Each row of numbers stands for one node and depends on some of the facts below. Use the named rows to name the rest.

There are 5 kinds of fact about the nodes: nokli, bregen, beklor, gaplak, flaplasku.
batrom {nokli=694, bregen=308, gaplak=549}
bebri {nokli=398, bregen=308, beklor=drolo, gaplak=549}
benafu {nokli=398, bregen=792, beklor=fatren,klovok, gaplak=127}
bokon {nokli=398, bregen=792, gaplak=778, flaplasku=zuras,bostozo,seskos}
bostozo {nokli=637, bregen=575, gaplak=349, flaplasku=zuras,ligek}
brepli {nokli=398, bregen=699, beklor=ligek, gaplak=549}
brogak {nokli=398, bregen=308, gaplak=127, flaplasku=keda,pliskonim}
brotrak {nokli=637, bregen=792, beklor=ligek,fuskal,kadrak, gaplak=349, flaplasku=fatren,zuras,taflo}
drolo {nokli=398, bregen=308, gaplak=778, flaplasku=vusatris}
drulos {nokli=694, bregen=308, gaplak=349, flaplasku=brepli}
fatren {nokli=398, bregen=575, beklor=flagrum,drolo,flogrir, gaplak=127}
fipem {nokli=637, bregen=575, gaplak=127, flaplasku=kedran}
flabrel {nokli=398, bregen=792, gaplak=127, flaplasku=ketrus}
flagrum {nokli=398, bregen=575, gaplak=349, flaplasku=fatren}
flebir {nokli=637, bregen=308, gaplak=988, flaplasku=kogim}
flefu {nokli=398, bregen=308, beklor=mena,benafu, gaplak=127}
fletrem {nokli=398, bregen=575, gaplak=808, flaplasku=risil,kunen}
flidil {nokli=637, bregen=699, gaplak=988}
flogrir {nokli=637, bregen=792, beklor=seskos, gaplak=778}
flufer {nokli=694, bregen=575, gaplak=778, flaplasku=zuras,fipem,taflo}
fluser {nokli=694, bregen=308, gaplak=127, flaplasku=vusatris}
fubil {nokli=694, bregen=699, gaplak=549}
fuskal {nokli=694, bregen=575, gaplak=349}
gokle {nokli=637, bregen=575, gaplak=349, flaplasku=plunagru}
gopa {nokli=637, bregen=308, beklor=flagrum, gaplak=778, flaplasku=vusatris}
gregrok {nokli=398, bregen=792, beklor=batrom, gaplak=549, flaplasku=risil}
gruzok {nokli=637, bregen=699, gaplak=127, flaplasku=zuras}
kadrak {nokli=398, bregen=308, beklor=brogak, gaplak=349}
keda {nokli=694, bregen=699, gaplak=127, flaplasku=kedran}
kedis {nokli=398, bregen=575, gaplak=778, flaplasku=fubil}
kedran {nokli=694, bregen=699, gaplak=127, flaplasku=zuras,vusatris}
ketrus {nokli=637, bregen=699, gaplak=127, flaplasku=tepul}
ketur {nokli=398, bregen=575, beklor=fatren, gaplak=549}
kili {nokli=637, bregen=575, gaplak=127, flaplasku=kedran,zubrem}
klamiklas {nokli=694, bregen=792, gaplak=127, flaplasku=ketrus,pidrum}
klege {nokli=637, bregen=308, gaplak=349}
klilo {nokli=637, bregen=308, gaplak=778, flaplasku=zuras}
klovok {nokli=398, bregen=699, beklor=brogak, gaplak=127}
klubreda {nokli=398, bregen=575, gaplak=988, flaplasku=zuras}
klugon {nokli=398, bregen=792, gaplak=808}
kluklikim {nokli=694, bregen=575, gaplak=778}
kogim {nokli=398, bregen=575, gaplak=549, flaplasku=zuras}
kunen {nokli=694, bregen=308, gaplak=127, flaplasku=vusatris}
legim {nokli=694, bregen=308, gaplak=549, flaplasku=zuras,taflo}
lerus {nokli=694, bregen=792, gaplak=549}
lidem {nokli=398, bregen=308, gaplak=808}
ligek {nokli=694, bregen=308, beklor=fatren,flagrum, gaplak=349, flaplasku=zuras,vasur}
loklin {nokli=637, bregen=308, gaplak=988}
mena {nokli=694, bregen=308, beklor=flagrum,benafu, gaplak=127}
mumar {nokli=694, bregen=308, gaplak=349}
pidrum {nokli=398, bregen=699, gaplak=988, flaplasku=risil}
pigrer {nokli=637, bregen=575, gaplak=127, flaplasku=fluser,fipem}
pitaston {nokli=398, bregen=575, gaplak=988, flaplasku=skisti,flebir,taflo}
plikles {nokli=694, bregen=308, gaplak=127}
pliklo {nokli=398, bregen=575, gaplak=349}
pliskonim {nokli=398, bregen=792, gaplak=778, flaplasku=ketrus,vusatris,gopa}
plunagru {nokli=398, bregen=308, gaplak=549, flaplasku=risil}
pokla {nokli=637, bregen=792, beklor=ligek,gopa,kadrak, gaplak=549}
rebak {nokli=694, bregen=308, gaplak=127, flaplasku=vusatris,klilo,taflo}
regrobel {nokli=637, bregen=792, gaplak=349}
risil {nokli=398, bregen=699, beklor=ketur,brogak, gaplak=127, flaplasku=kogim}
rudrir {nokli=398, bregen=308, gaplak=549}
ruzer {nokli=398, bregen=699, beklor=kadrak, gaplak=808, flaplasku=tepul}
seskos {nokli=694, bregen=699, gaplak=808}
sketar {nokli=694, bregen=575, gaplak=127}
skigril {nokli=637, bregen=308, gaplak=988, flaplasku=drolo,zubrem,kogim}
skisti {nokli=398, bregen=792, gaplak=349, flaplasku=risil,brepli}
skopok {nokli=637, bregen=699, gaplak=127, flaplasku=zuras,fipem}
stala {nokli=398, bregen=575, beklor=batrom,brogak,klovok, gaplak=988}
stosis {nokli=398, bregen=308, gaplak=549, flaplasku=vusatris,kunen,zuteklus}
taflo {nokli=637, bregen=308, gaplak=127}
tepul {nokli=637, bregen=575, gaplak=808, flaplasku=kogim}
trobok {nokli=398, bregen=575, beklor=fatren, gaplak=808}
vasur {nokli=694, bregen=308, gaplak=349, flaplasku=vusatris}
vedu {nokli=637, bregen=792, gaplak=549}
vusatris {nokli=694, bregen=792, gaplak=127}
zeles {nokli=637, bregen=575, gaplak=127}
zitrim {nokli=694, bregen=308, gaplak=549}
zivo {nokli=637, bregen=699, gaplak=127}
zubrem {nokli=398, bregen=308, gaplak=778}
zuras {nokli=398, bregen=308, gaplak=778, flaplasku=vusatris}
zuteklus {nokli=637, bregen=308, gaplak=127}

Some nodes and their rows:
kili: [  4.7 -28.0   7.3   6.8  27.1  25.1 -68.4  49.9 -29.8  48.0 -12.2  43.1
  42.9 -10.1 -33.2 -61.2  11.5  34.6   8.5  35.7]
fubil: [ 55.6 -17.8  33.6 -20.5 -53.1  41.4 -24.7 -65.9  34.3 -64.7  48.5 -69.9
  32.3 -55.7  54.2  34.6  45.6 -57.4 -43.4  58.8]
tepul: [-22.9  -4.2  -4.0  31.0  31.7  32.0 -71.6  43.6  -0.9  32.9 -14.7  37.7
  46.8 -15.6 -56.5 -53.2   9.0  39.9  20.3  49.4]
bostozo: [-40.0 -42.5  54.0 -44.8  17.5  44.0 -36.1  49.4  -3.0  42.8 -30.2  36.8
  -0.6   2.6 -46.2 -59.5  26.0  -5.3  47.0  41.9]
stala: [-61.1  16.0 -51.9  13.6  19.8 -64.3  41.2 -62.4 -77.5  47.0 -35.0  26.9
  -3.7  39.9 -16.7 -39.0   4.9  53.0  54.9 -47.2]
zitrim: [ 55.3 -31.8  43.8  36.2 -36.2  13.9 -60.5   5.9  20.8  10.0 -35.5  18.8
  43.5  56.0  28.2  -4.6 -24.5   5.8  27.4  46.7]
vusatris: [ 51.8  -9.2 -27.3  -5.9 -33.4  31.2  21.6 -29.0   6.9  21.0  18.8  37.9
  26.9 -59.7  45.9   4.7  36.5 -46.5 -50.9  20.9]
rudrir: [-36.2  64.9   1.7  32.8 -38.1 -70.1   0.6 -15.9   9.1 -21.5 -44.2 -46.2
  -9.3  58.2  30.3  46.1 -57.4  -1.3  51.2 -40.6]
bokon: [-49.7  58.9 -48.4 -26.1 -44.6  -7.2  55.2  31.7  -8.4 -37.3  43.7   2.9
 -62.6 -46.0  24.3   4.0 -15.4 -51.9  38.6 -52.2]
zubrem: [-44.3  35.0  -4.7  32.4  -6.9 -61.5  52.5   6.5  -2.3  44.1 -35.5 -35.0
 -43.6  51.5  32.0  37.8 -45.9  57.0  38.3 -43.0]
zuras: [-33.7  -5.1 -25.3 -64.6  18.9 -59.4  43.6  27.3 -15.9  41.3 -37.5  15.9
 -69.2  33.3  -6.0  44.6 -64.0 -17.6  29.3 -45.3]
lidem: [-42.0  51.5   4.5  36.2 -17.2 -54.9  48.1 -24.4  16.7  22.0 -37.1 -30.6
 -48.9  51.9  30.2  32.1 -42.7  44.1  45.3 -42.5]
seskos: [ 48.1 -26.8  43.8 -15.8 -44.5  51.4  30.0 -64.4  35.9 -63.2  58.1 -63.7
  21.4 -62.3  48.0  25.0  58.1 -45.4 -51.6  60.8]
bebri: [-28.1  61.9  12.6  38.6   6.9 -72.1  13.8 -39.4 -12.8 -43.9 -38.9 -38.4
  -3.8  57.0 -15.8  43.6 -52.5 -10.2  46.8 -52.4]
kunen: [ 58.4 -39.9  -8.0 -45.6  33.4   8.6 -51.5  11.1  14.5  48.4 -24.8  39.9
  14.4  -5.0 -16.4  38.0 -58.8  19.8 -45.8  35.0]
gokle: [-39.8 -37.1  19.8  16.8  25.4  31.3 -54.1  44.3   9.3  51.3 -31.1  34.9
  41.0 -27.1 -45.6 -27.3  19.1  40.8  -3.8  45.4]
klugon: [-56.4  66.2 -49.9  34.7 -45.8 -52.5  50.6 -39.6  15.7 -46.3  15.9  12.2
 -48.9 -20.3  41.1  28.5  30.3 -46.2  21.8 -47.5]
kadrak: [-57.9 -41.9 -41.6  35.4  19.7 -51.7  44.2 -68.4   6.9  53.3 -40.5 -39.9
   8.7  60.4  -5.5  33.8 -28.0  -6.0  40.7 -50.1]
klovok: [-58.3  -7.7 -61.6 -50.3 -47.9  13.3  53.3 -72.1  -2.8 -51.8  14.1 -81.7
   1.8 -54.4  40.6  44.6  51.2 -63.2 -11.5 -53.2]
fluser: [ 55.0 -39.3   1.6 -57.2  38.7  10.6 -49.9   5.3  13.0  49.9 -27.9  39.0
  20.9  -7.3 -14.9  32.3 -55.0  14.4 -40.4  38.9]
benafu: [-22.2  66.0 -46.9  -2.5 -40.5 -28.5  52.3 -70.7 -49.2 -60.8 -31.2  -6.8
 -26.0   9.4 -45.2  19.0  61.4 -38.2 -13.9 -50.6]
plikles: [ 51.0 -37.5  49.8  25.7  -2.1  17.1 -22.7  12.2  14.8  50.1 -30.5  31.7
  32.8  40.5  24.4 -36.0  -3.2  46.2   0.7  26.0]
ruzer: [-57.2  13.9 -46.4 -15.0  18.2 -15.6  37.9 -78.9  30.1 -66.1  75.4 -80.2
 -56.0 -61.8  40.8  51.7  11.8 -53.7 -38.6 -54.6]
kluklikim: [ 14.7 -29.7  39.5  37.2   1.8  32.7 -35.6  39.1 -20.9  45.6 -38.0  46.5
  41.0   3.6  22.0 -40.2  20.4  49.1  32.1  -7.6]
keda: [ 54.1 -34.1   5.3 -54.8 -34.8  43.5   9.7 -42.9  35.8 -61.9  70.2 -77.2
   7.8 -67.0  42.6  22.4  43.8 -44.7 -55.3  42.1]
trobok: [-55.6  58.7  31.0  44.3  45.8 -63.6  52.0 -39.8 -74.1 -48.7 -43.6  33.7
   0.8  52.5 -69.3  32.7  -9.0  31.7  47.7 -44.6]
risil: [-64.4  41.9 -57.0 -38.8 -13.0  22.2  52.3 -77.6  20.5 -60.1  66.7 -84.2
  -1.8 -60.4 -13.1  46.8  21.7 -41.1 -42.9 -43.8]
ligek: [ 28.6 -50.8  62.6 -10.0  65.6  31.2  -9.6  38.5  24.4 -44.6  -8.7  38.1
 -35.5  48.9 -79.3 -41.0   5.7 -26.6 -23.6 -24.8]

Rows to name:
Some rows may be nodes named above.
[-33.7  14.9 -45.3  -1.1  -5.3 -61.3  31.3 -29.7   7.3 -13.4 -42.6 -31.8
 -55.5  66.5  -3.0  17.8  16.4  46.8   2.6 -46.0]  flefu
[-37.7  63.3 -47.4 -32.1   4.3  -9.0  41.2 -64.4  28.6 -55.3  71.2 -84.9
 -62.9 -61.9  43.4  39.1   3.4  28.6 -57.3 -50.1]  pidrum
[-34.6  64.9 -50.0 -29.7   9.9  -8.4  52.5 -60.0  25.4 -61.2  73.0 -81.1
 -63.9 -70.2  42.1  32.7   4.7  28.4 -49.3 -52.4]  pidrum
[-53.1   8.8 -44.1 -13.1  16.2  -9.2  37.4 -73.4  22.2 -66.4  79.8 -84.4
 -49.1 -53.3  40.6  53.2   6.4 -56.7 -48.1 -42.3]  ruzer
[ 52.3 -43.5  19.5 -40.9  25.7  23.9 -44.8  20.2  18.5  50.3 -17.6  31.1
  23.9  -4.1 -18.2 -11.1 -54.6  25.3 -20.4  35.0]  rebak
[-54.1  57.5 -27.8  18.3  35.0 -62.0   9.9  51.1  19.5 -16.1 -40.6  41.9
 -59.6  46.7 -32.1  20.9  -9.2  44.1  16.0 -40.6]  flagrum
[-25.4  45.8  12.6  33.4  -6.9 -66.8  21.6 -39.8 -14.1 -46.9 -42.2 -49.3
   3.8  61.3  -5.5  49.6 -53.1 -13.7  46.3 -52.4]  bebri
[ 50.1 -40.9  40.3  14.3  30.9  15.7   8.4   4.5 -17.2  55.3   5.9  24.9
  21.5  21.0  17.3 -48.6  32.7  53.1  -8.9  47.8]  loklin
[-23.4 -35.2  51.7  39.2  12.0  20.4 -32.6  32.6  10.8  41.6 -36.5  46.4
  44.6   2.0  11.7 -40.1  25.0  43.9  21.5  11.4]  fuskal
[-55.7  15.0 -44.1 -17.8  -5.5 -54.2  18.9 -29.8  -2.5  53.8 -35.2 -64.4
  -7.6  42.5 -22.8  22.3 -59.5  16.2  46.6 -44.7]  brogak
[ -3.4 -41.7  30.6 -32.7   8.3  40.6 -48.9  51.2 -16.8  34.0 -26.0  40.6
  17.9 -16.7 -26.3 -54.5 -31.1  27.6  47.4  -9.4]  flufer
[ 19.9 -36.4 -20.6  49.4  -7.4  36.3 -55.9 -43.0  11.2 -55.1  70.4  37.7
  43.9  31.4  40.1 -11.6  55.9 -63.5 -37.1  10.4]  pokla
[-58.8 -31.5 -38.9  42.3  22.3 -51.2  34.7 -75.0  15.2  46.4 -32.9 -41.8
   5.1  55.9  -3.4  35.6 -31.4  -8.6  42.2 -55.9]  kadrak
[-21.4  67.2   2.9  37.4 -31.3 -63.4   6.9 -15.6  11.0 -21.0 -35.6 -45.9
  -7.9  56.7  26.6  50.1 -60.9   2.6  53.0 -40.7]  rudrir
[-45.6  69.4 -50.6 -21.7 -23.1 -47.7  50.3   7.9   0.7 -17.3  26.9  28.0
 -60.5 -55.1  32.7  42.1 -47.1 -50.0 -42.0 -44.4]  pliskonim
[-50.1  67.9 -53.4   6.9 -32.9 -44.1  54.9   9.8  11.7 -39.8  42.0  -5.3
 -41.4 -53.4  25.9  25.1 -11.8 -46.0  -6.9 -47.1]  flabrel
[-56.7  76.2 -52.6  37.6  28.5 -63.4 -22.1  36.4  -2.7  12.4 -35.6  10.8
 -22.5  14.6 -48.8  24.7 -58.6  44.1  39.1 -50.4]  fletrem
[ 40.9   3.4 -41.1  12.2 -28.2  44.1  -1.8  30.2  26.7 -13.7  56.4  32.1
  34.9 -64.7  17.3 -40.1  37.9 -49.0 -37.6   9.6]  klamiklas
[ 61.8 -38.6  29.9 -47.8 -21.2  41.3  49.0 -64.6  15.5 -34.2  72.8 -60.1
  -9.3 -66.3  47.7 -11.8  51.0   4.7 -56.5  47.8]  flidil
[ 43.8 -48.3  37.9 -35.9 -16.4  29.5 -58.0  33.4  17.6 -12.5 -27.7   3.6
  35.5  50.9 -24.9 -35.6 -55.2 -49.8  52.9  53.2]  legim
[-39.9  67.0 -40.5  44.5  -0.2 -63.1 -41.4  32.3  25.5 -27.3 -26.6 -77.2
  11.8  47.2 -51.0  49.1 -61.3  17.9  33.6 -39.9]  plunagru
[-32.2  54.8  34.0  42.9  49.3 -63.3  57.5  -9.4 -69.8 -59.0 -48.3  35.5
 -18.8  53.5 -67.3  24.2  14.7  49.0  27.9 -53.9]  fatren
[-48.0 -46.9  12.4  20.1  36.6  49.7   1.4  16.5  25.2 -27.0  69.8  37.3
  12.3 -45.8 -20.2 -47.5  52.7 -64.5 -36.9  -7.4]  brotrak
[ 38.4   9.8 -44.6  12.3 -34.1  50.0  -1.5  29.1  22.8 -12.8  51.5  31.9
  37.4 -64.5  10.0 -50.1  34.5 -43.7 -33.0  15.4]  klamiklas
[-56.4  40.3  -7.5 -53.2  37.5 -61.2  42.1  38.1 -55.4  30.7 -10.1  31.3
 -66.8   8.5 -17.6 -53.0 -57.7  35.4  57.2 -51.6]  klubreda
[-54.5  70.3 -46.3  27.5  26.1 -66.3 -27.1  34.2  -4.2  18.3 -29.9  12.4
 -26.6   8.9 -39.3  22.3 -53.2  47.1  43.8 -42.1]  fletrem
[-54.9  67.9 -53.9  32.3 -36.9 -28.8   0.3 -17.8   9.1 -61.5  27.8 -53.0
  19.0 -21.2 -37.7  31.7 -12.9 -50.7  -3.7 -47.9]  gregrok
[-38.3  68.5  34.2  44.3  27.2 -64.5  41.3 -39.0 -85.3 -63.9 -42.6  22.4
  39.4  54.4 -70.4  41.3 -30.9 -13.7  58.6 -49.8]  ketur
[ 45.2 -34.4  -7.9  40.7 -16.4  51.5  43.7 -11.2 -32.6 -18.0  53.0  39.0
  37.0 -45.3  21.3 -22.6  58.5 -45.2 -48.4  -1.0]  flogrir
[ 55.5 -48.9 -30.8 -12.0   8.1  30.0 -58.2  -1.0  29.7 -21.8 -36.8  27.2
  -8.4  58.3 -18.2 -52.5  60.1  56.3 -52.1 -33.8]  mena
[-38.8  63.1 -48.1 -29.3   0.8  -7.7  60.3 -63.5  26.7 -59.2  72.3 -83.1
 -59.5 -66.8  31.9  41.1   7.9  27.9 -54.2 -48.7]  pidrum
[ 54.1 -38.8  14.5 -58.0 -34.2  48.4  13.1 -49.2  23.9 -48.4  63.6 -43.8
 -40.8 -67.8  43.1  32.7  10.9 -60.4 -49.5  37.4]  kedran
[-56.5  41.8 -63.1 -37.8  -9.9  25.2  47.9 -72.3  17.8 -61.1  70.2 -82.2
  -1.2 -63.6 -15.7  41.7  24.1 -50.2 -44.8 -49.1]  risil
[-61.6  60.3 -34.2  22.7  11.8 -58.8  23.3  41.2 -38.7  26.5 -32.1  29.3
 -37.6  23.7  -0.5  31.3 -54.6  52.0  56.1 -48.3]  kedis
[ 10.1 -43.5  36.7  18.1  16.5  35.6 -20.5  38.9  29.7  49.5 -29.1  12.7
  25.3   3.7 -34.9 -23.6 -19.1  44.2 -13.3  35.7]  drulos
[-34.7  -2.1 -25.8 -62.6  16.1 -57.3  47.3  25.7 -13.2  46.8 -31.1  11.1
 -70.8  35.6 -12.5  48.7 -62.1 -15.6  33.7 -41.5]  zuras
[-48.5  69.8 -42.8  35.4 -42.7 -42.8  49.3 -44.2  11.5 -47.0   3.6  14.6
 -42.1 -23.4  45.8  30.1  22.5 -58.2  15.2 -51.3]  klugon
[ 32.7 -42.4   8.3 -49.8  31.0  28.8 -36.5  22.3  24.8  57.0 -37.4  32.2
  -0.3 -15.6 -34.3  41.2 -50.0  14.0 -41.0  47.6]  vasur
[-32.5  39.2   3.0  31.2 -21.1 -38.6  43.6 -79.1  26.0 -66.3  71.3 -80.0
 -40.9 -13.9  35.7  53.3  32.6 -56.7 -42.6 -47.8]  brepli
[-55.9  73.1 -44.0  36.8  25.5 -63.8 -27.5  40.9  -1.0  14.5 -40.6   9.1
 -25.1   6.8 -45.3  25.6 -63.6  49.4  35.6 -45.2]  fletrem

